Below is a small trained network, with its code and all its weights. Each question gives an input and a class and asks what happens when units are switched off, that is, made to give their printed mean instead of their output.

import numpy as np


def w(rows, s, z=0):
    codes = np.array(rows[::2]) - 128.0
    scale = np.full(codes.shape[1], s)
    scale[-1] = z or s
    return codes * scale


def f(y):
    return np.maximum(y, 0)


def log_softmax(a):
    a = a - a.max(-1, keepdims=True)
    return a - np.log(np.exp(a).sum(-1, keepdims=True))


def net(x, mask):
    res = np.array(x, float).reshape(1, 8) / 4 @ E
    y = f(res @ A[0][:, :-1].T + A[0][:, -1])
    res = res + np.where(mask, y, B[0][:, -1]) @ B[0][:, :-1]
    return log_softmax(res[-1] @ U[:, :-1].T + U[:, -1])


A, B = {}, {}
E = w([
[89,173,104,112,107,160,90,143,101,132,254],'x0',
[159,117,47,205,115,128,174,59,127,108,97],'x1',
[94,55,147,98,69,87,71,142,80,155,118],'x2',
[229,85,135,187,43,121,49,136,84,146,166],'x3',
[80,73,131,192,184,81,170,172,174,187,142],'x4',
[68,113,52,181,126,181,124,65,114,238,122],'x5',
[77,152,126,196,196,188,56,155,161,95,80],'x6',
[125,129,115,127,133,154,153,165,50,125,151],'x7',
],0.0093)
A[0] = w([
[47,152,68,158,231,159,102,166,181,172,176,126],'N0',
[141,104,102,153,109,124,118,109,74,209,205,116],'N1',
[177,181,198,171,193,157,85,225,193,50,135,137],'N2',
[154,189,192,184,172,120,99,183,134,85,137,118],'N3',
[121,87,96,168,179,55,147,183,141,176,25,140],'N4',
[195,96,123,76,90,101,141,91,80,118,114,2],'N5',
[73,170,167,85,196,138,203,221,110,92,193,143],'N6',
[125,44,142,168,178,121,162,134,143,165,50,144],'N7',
[144,172,28,173,165,150,188,70,149,131,103,114],'N8',
[122,113,86,192,112,219,27,119,58,97,45,169],'N9',
[85,49,147,142,152,102,172,124,137,166,44,123],'N10',
[164,103,127,174,32,27,80,150,150,87,124,132],'N11',
[126,170,1,183,157,143,214,35,156,121,94,138],'N12',
[143,120,51,128,104,124,121,152,46,227,207,84],'N13',
],0.0087,0.0044)
B[0] = w([
[46,114,184,169,186,180,62,60,157,173,102,229],'N0',
[114,140,93,178,96,123,180,173,183,143,187,197],'N1',
[169,235,100,194,151,122,207,148,170,130,55,234],'N2',
[188,165,112,154,119,88,121,154,188,113,104,192],'N3',
[121,89,188,146,239,184,205,182,165,110,141,210],'N4',
[75,143,158,151,123,141,89,92,153,138,133,183],'N5',
[100,128,37,19,193,71,214,157,23,98,91,226],'N6',
[139,72,194,171,182,139,209,232,119,72,129,205],'N7',
[124,232,29,129,83,54,142,86,64,126,66,220],'N8',
[38,97,92,79,101,137,93,45,73,169,148,230],'N9',
[186,109,188,125,195,129,135,208,173,97,124,202],'N10',
[145,105,160,63,168,105,140,102,33,131,114,211],'N11',
[203,254,25,133,140,45,171,96,109,140,115,253],'N12',
[139,142,84,195,121,182,171,192,167,198,197,208],'N13',
],0.0089,0.012)
U = w([
[29,40,170,82,181,147,112,101,111,112,122,106],'0',
[55,183,94,213,97,155,100,89,255,212,172,2],'1',
[145,102,59,117,84,109,132,141,80,161,219,140],'2',
[148,245,56,80,140,37,135,114,97,114,25,161],'3',
[114,73,174,54,56,88,27,31,110,80,108,14],'4',
[230,109,198,148,151,127,143,219,220,66,112,243],'5',
],0.0091,0.0018)

Each question gives the input, the list of numbers given to net, and the class t.
The units are the neurons (one row each of A and B). Each row of codes is followed by its name. A weight is (code - 128) times the scale printed after its matrix; where a second scale follows, it is the last column's (A, B and U).
mask holds one flag per neuron, in row order. A switched-off neuron (its flag False) gives its mean, the last column of its row in B, instead of its output. The means were averaged over made-up inputs and are rounded, as every weight is.
A unit's drop is (log p(t) with every unit on - log p(t) with that unit switched off) / (log p(t) with every unit on - log p(t) with every unit switched off).
The circuit of an input: a set's keep is (log p(t) with only the set's units on - log p(t) with every unit switched off) / (log p(t) with every unit on - log p(t) with every unit switched off). Starting from the 12 units with the biggest drops (on a tie, the unit counted first), units are removed one at a time, each time the one whose removal leaves the highest keep (on an exact tie, the one counted first), for as long as the keep stays at least 0.8.
circuit, biggest first: the units of the circuit, biggest drop first
unit that matters most: the unit with the biggest drop
k most important neurons: the k neurons with the biggest drops, biggest first
drop of u: that unit's drop, to one decimal
input [4,3,4,4,-5,7,2,-2], class 2: unit that matters most -> N0
input [-5,-5,2,6,-6,5,1,5], class 2: 2 most important neurons -> (N0 N13)
input [-2,-2,-3,8,-6,5,-8,-5], class 1: circuit, biggest first -> (N5 N6)
input [1,-2,0,-1,-4,2,-5,-3], class 1: circuit, biggest first -> (N6 N12)
input [-4,-3,6,7,0,-2,-1,7], class 2: 2 most important neurons -> (N13 N0)
input [4,4,2,-4,1,5,-8,2], class 1: 2 most important neurons -> (N13 N6)
input [-3,1,-1,8,4,5,6,1], class 1: 2 most important neurons -> (N9 N6)
input [-1,0,-3,-1,4,6,-7,2], class 1: 4 most important neurons -> (N6 N13 N1 N11)
input [-3,-4,3,-6,2,3,2,-3], class 0: 2 most important neurons -> (N0 N2)
input [8,4,3,-3,-6,-8,-7,-5], class 4: 3 most important neurons -> (N12 N2 N8)
input [6,3,8,-5,-7,2,-4,-3], class 1: 2 most important neurons -> (N6 N11)
input [-2,-1,-7,5,5,6,-5,-2], class 1: 4 most important neurons -> (N6 N13 N1 N11)
input [-7,6,7,4,1,-3,4,-6], class 0: 2 most important neurons -> (N9 N11)
input [-4,6,7,-5,4,8,4,5], class 5: circuit, biggest first -> (N7)
input [-2,-7,-3,6,8,1,-8,5], class 2: 2 most important neurons -> (N2 N13)
input [-7,-5,3,-7,-4,6,-2,3], class 5: drop of N1 -> 0.0
input [5,5,1,0,4,-3,-2,3], class 2: drop of N2 -> 0.1
input [-5,-5,-1,-6,8,3,5,4], class 5: drop of N10 -> 0.3
